Below are the code and all the weights of a small trained network. Each question names an input and a target symbol and asks about switching units off, where a switched-off unit gives its printed mean instead of its output.

import numpy as np


def w(rows, s, z=0):
    codes = np.array(rows[::2]) - 128.0
    scale = np.full(codes.shape[1], s)
    scale[-1] = z or s
    return codes * scale


def f(y):
    return np.maximum(y, 0)


def softmax(a):
    e = np.exp(a - a.max(-1, keepdims=True))
    return e / e.sum(-1, keepdims=True)


def log_softmax(a):
    a = a - a.max(-1, keepdims=True)
    return a - np.log(np.exp(a).sum(-1, keepdims=True))


def net(x, mask):
    ids = ['ΛΞΣΦΩαβδεζημπτψ'.index(c) for c in x.split()]
    T = len(ids)
    res = E[ids] + P[:T]
    u = 0
    for l in range(2):
        r = res
        for j in range(3):
            rows = slice(2 * j, 2 * j + 2)
            q, k, v = (r @ M[l][rows].T for M in (Q, K, V))
            z = softmax(np.where(np.tri(T) > 0, q @ k.T / 2**0.5, -1e9)) @ v
            o = O[l][rows]
            res = res + np.where(mask[u + j], z, o[:, -1]) @ o[:, :-1]
        u += 3
        y = f(res @ A[l][:, :-1].T + A[l][:, -1])
        res = res + np.where(mask[u : u + 4], y, B[l][:, -1]) @ B[l][:, :-1]
        u += 4
    return log_softmax(res[-1] @ U[:, :-1].T + U[:, -1])


Q, K, V, O, A, B = {}, {}, {}, {}, {}, {}
E = w([
[156,164,80,99,147,182],'Λ',
[146,150,219,188,87,145],'Ξ',
[243,131,96,188,162,87],'Σ',
[159,166,78,104,147,184],'Φ',
[118,92,175,56,118,147],'Ω',
[132,95,64,103,144,128],'α',
[181,85,162,106,93,68],'β',
[182,166,128,116,51,202],'δ',
[199,124,116,63,13,157],'ε',
[154,162,83,102,146,175],'ζ',
[158,165,81,101,146,182],'η',
[160,113,134,194,93,95],'μ',
[159,166,79,103,148,186],'π',
[153,172,73,105,138,202],'τ',
[164,177,166,75,249,93],'ψ',
],0.019)
P = w([
[118,255,107,81,96,77],'0',
[126,228,103,84,99,94],'1',
[127,202,100,89,101,114],'2',
[134,180,99,99,104,132],'3',
[142,155,99,105,108,149],'4',
[145,132,103,108,108,167],'5',
[150,110,103,116,113,185],'6',
[157,88,104,121,116,198],'7',
[161,68,105,129,120,211],'8',
[167,46,107,138,124,227],'9',
[174,26,106,150,132,239],'10',
[180,9,110,152,133,252],'11',
],0.013)
Q[0] = w([
[118,127,190,146,81,138],'0.h0',
[81,127,134,147,133,93],'0.h0',
[31,169,213,208,169,122],'0.h1',
[216,187,76,88,33,251],'0.h1',
[81,134,93,132,161,132],'0.h2',
[84,147,147,177,166,131],'0.h2',
],0.018)
K[0] = w([
[95,176,145,173,78,138],'0.h0',
[138,190,105,76,101,98],'0.h0',
[84,185,171,123,107,59],'0.h1',
[152,4,169,173,111,178],'0.h1',
[104,184,85,144,128,87],'0.h2',
[117,170,159,128,107,70],'0.h2',
],0.017)
V[0] = w([
[136,111,99,119,112,138],'0.h0',
[162,125,140,98,171,137],'0.h0',
[148,193,160,113,148,198],'0.h1',
[135,140,254,151,106,134],'0.h1',
[81,140,164,98,132,104],'0.h2',
[134,92,155,158,167,192],'0.h2',
],0.0093)
O[0] = w([
[126,199,79,114,137,105,175],'0.h0',
[190,230,183,165,170,138,155],'0.h0',
[24,128,230,211,171,159,254],'0.h1',
[160,164,240,253,79,232,72],'0.h1',
[133,15,92,105,119,174,16],'0.h2',
[38,142,76,59,95,24,120],'0.h2',
],0.0052,0.0063)
A[0] = w([
[87,137,121,106,2,158,3],'0.n0',
[143,125,98,180,78,68,93],'0.n1',
[155,139,96,195,78,143,78],'0.n2',
[67,133,48,142,214,208,93],'0.n3',
],0.0099,0.0046)
B[0] = w([
[218,128,124,117,223,138,233],'0.n0',
[71,136,128,125,87,177,156],'0.n1',
[118,81,92,123,173,161,227],'0.n2',
[128,248,164,124,133,71,253],'0.n3',
],0.012,0.0058)
Q[1] = w([
[125,146,223,159,123,143],'1.h0',
[185,135,118,178,97,237],'1.h0',
[65,104,64,101,141,140],'1.h1',
[50,139,155,112,126,22],'1.h1',
[69,122,193,181,156,109],'1.h2',
[194,109,94,156,155,250],'1.h2',
],0.021)
K[1] = w([
[153,141,173,84,198,206],'1.h0',
[132,73,146,131,66,160],'1.h0',
[86,196,142,112,29,131],'1.h1',
[160,234,93,122,163,130],'1.h1',
[144,239,158,135,62,130],'1.h2',
[84,5,187,131,68,134],'1.h2',
],0.016)
V[1] = w([
[115,134,163,93,200,93],'1.h0',
[93,158,129,155,115,86],'1.h0',
[147,145,77,143,251,165],'1.h1',
[79,157,67,93,99,147],'1.h1',
[85,136,174,41,128,194],'1.h2',
[74,172,83,164,161,201],'1.h2',
],0.015)
O[1] = w([
[130,132,140,124,152,74,124],'1.h0',
[60,127,70,173,147,95,81],'1.h0',
[168,6,183,127,77,62,249],'1.h1',
[79,196,145,69,22,130,112],'1.h1',
[51,74,136,2,167,153,157],'1.h2',
[97,34,147,147,64,184,198],'1.h2',
],0.012,0.014)
A[1] = w([
[162,123,116,74,145,209,3],'1.n0',
[107,121,139,231,142,205,107],'1.n1',
[109,45,171,138,56,122,111],'1.n2',
[2,123,177,97,82,122,83],'1.n3',
],0.0084,0.0066)
B[1] = w([
[45,162,97,187,111,61,187],'1.n0',
[161,70,63,57,130,66,172],'1.n1',
[69,254,141,135,153,130,251],'1.n2',
[151,66,62,205,179,152,173],'1.n3',
],0.0087,0.025)
U = w([
[132,159,131,132,142,103,98],'Λ',
[176,109,129,132,178,136,163],'Ξ',
[185,176,153,196,125,99,73],'Σ',
[129,161,130,137,143,103,104],'Φ',
[120,151,119,3,165,144,131],'Ω',
[149,173,118,61,93,54,123],'α',
[171,210,126,130,181,123,123],'β',
[135,180,210,130,118,166,187],'δ',
[222,164,165,47,131,123,115],'ε',
[138,158,134,132,140,109,101],'ζ',
[132,161,132,136,143,110,98],'η',
[183,153,97,99,68,191,254],'μ',
[130,163,132,139,141,107,100],'π',
[101,156,123,166,141,110,101],'τ',
[141,166,171,122,186,66,30],'ψ',
],0.0063,0.0056)

Each question gives the input, a string of symbols that net reads in full, and the target symbol t.
The units are the heads (2 rows each of Q, K, V and O) and the neurons (one row each of A and B). Each row of codes is followed by its name. A weight is (code - 128) times the scale printed after its matrix; where a second scale follows, it is the last column's (O, A, B and U).
mask holds one flag per unit, layer by layer, with each layer's heads first. A switched-off unit (its flag False) gives its mean, the last column of its rows in O or B, instead of its output. The means were averaged over made-up inputs and are rounded, as every weight is.
A unit's drop is (log p(t) with every unit on - log p(t) with that unit switched off) / (log p(t) with every unit on - log p(t) with every unit switched off).
The circuit of an input: a set's keep is (log p(t) with only the set's units on - log p(t) with every unit switched off) / (log p(t) with every unit on - log p(t) with every unit switched off). Starting from the 12 units with the biggest drops (on a tie, the unit counted first), units are removed one at a time, each time the one whose removal leaves the highest keep (on an exact tie, the one counted first), for as long as the keep stays at least 0.8.
units of the circuit, in order: the units of the circuit, biggest drop first
k most important neurons: the k neurons with the biggest drops, biggest first
k most important neurons of layer l: the k neurons of layer l with the biggest drops, biggest first
heads that matter: for each layer, one digit per head in row order, 1 if its drop is at least 0.15 and else 0, layers parted by /
input Φ β τ Ξ π δ Σ π, target Σ: heads that matter : 010 / 001
input η Ξ δ, target Ξ: heads that matter : 010 / 010
input α δ β Φ τ τ π Φ α, target α: units of the circuit, in order : (0.h1; 1.h1; 0.n3)
input τ τ ε δ α τ ε Ω β, target Ω: units of the circuit, in order : (0.n3; 1.h2; 0.n0)
input μ π Ω δ β ε τ β, target τ: 3 most important neurons : (0.n0; 1.n3; 0.n3)
input δ τ ε ε, target ε: most important neuron of layer 1 : (1.n3)
input ε τ Φ Σ Ω ε δ Λ δ Σ η ε, target Ω: units of the circuit, in order : (0.h2; 1.h2)
input ε Ξ Φ Σ β, target Σ: heads that matter : 011 / 001
input Λ δ Σ α τ ψ Φ, target ψ: units of the circuit, in order : (0.h1; 0.h0; 0.n3; 1.h0)
input δ τ Λ ζ τ τ δ δ π δ ψ η, target ψ: 3 most important neurons : (0.n3; 0.n2; 1.n2)
input Ξ ε τ, target ε: 2 most important neurons : (0.n3; 0.n0)
input δ Ω τ Ξ, target Ξ: heads that matter : 010 / 010
input ε δ π η Σ δ δ τ τ μ β β, target β: units of the circuit, in order : (1.h2; 1.h1)
input τ δ Ξ δ τ Φ ε τ μ ψ, target ψ: units of the circuit, in order : (1.h0; 1.h1; 0.h1; 1.n2)
input α δ δ η, target δ: 2 most important neurons of layer 1 : (1.n2; 1.n1)
input Ξ δ δ β Ω Λ, target Ω: units of the circuit, in order : (1.h2)
input Φ μ δ Σ, target μ: 4 most important neurons : (0.n3; 0.n1; 0.n0; 1.n2)
input β δ α ε δ μ δ α, target α: heads that matter : 010 / 011
input ε α Σ, target Σ: units of the circuit, in order : (0.n0; 1.h2; 0.n3)
input τ π δ Ω δ Ξ ε δ δ, target Ξ: 2 most important neurons : (0.n2; 0.n0)
input τ δ π Ξ Φ δ μ δ ε, target μ: units of the circuit, in order : (1.h0; 0.n3)
input δ Ξ δ ε Ξ β, target Ξ: 3 most important neurons : (0.n2; 0.n3; 1.n2)
input ε α τ μ Σ δ ε, target μ: 3 most important neurons of layer 0 : (0.n1; 0.n0; 0.n3)
input μ δ ζ, target δ: 2 most important neurons : (0.n0; 0.n3)
input δ ε τ Ξ Σ δ δ δ Σ π Σ Σ, target Ξ: most important neuron : (0.n3)
input α Φ η δ π τ Λ τ η Ξ ψ τ, target ψ: heads that matter : 111 / 110
input ζ ε Ξ π τ β ε, target β: 2 most important neurons : (0.n0; 0.n2)
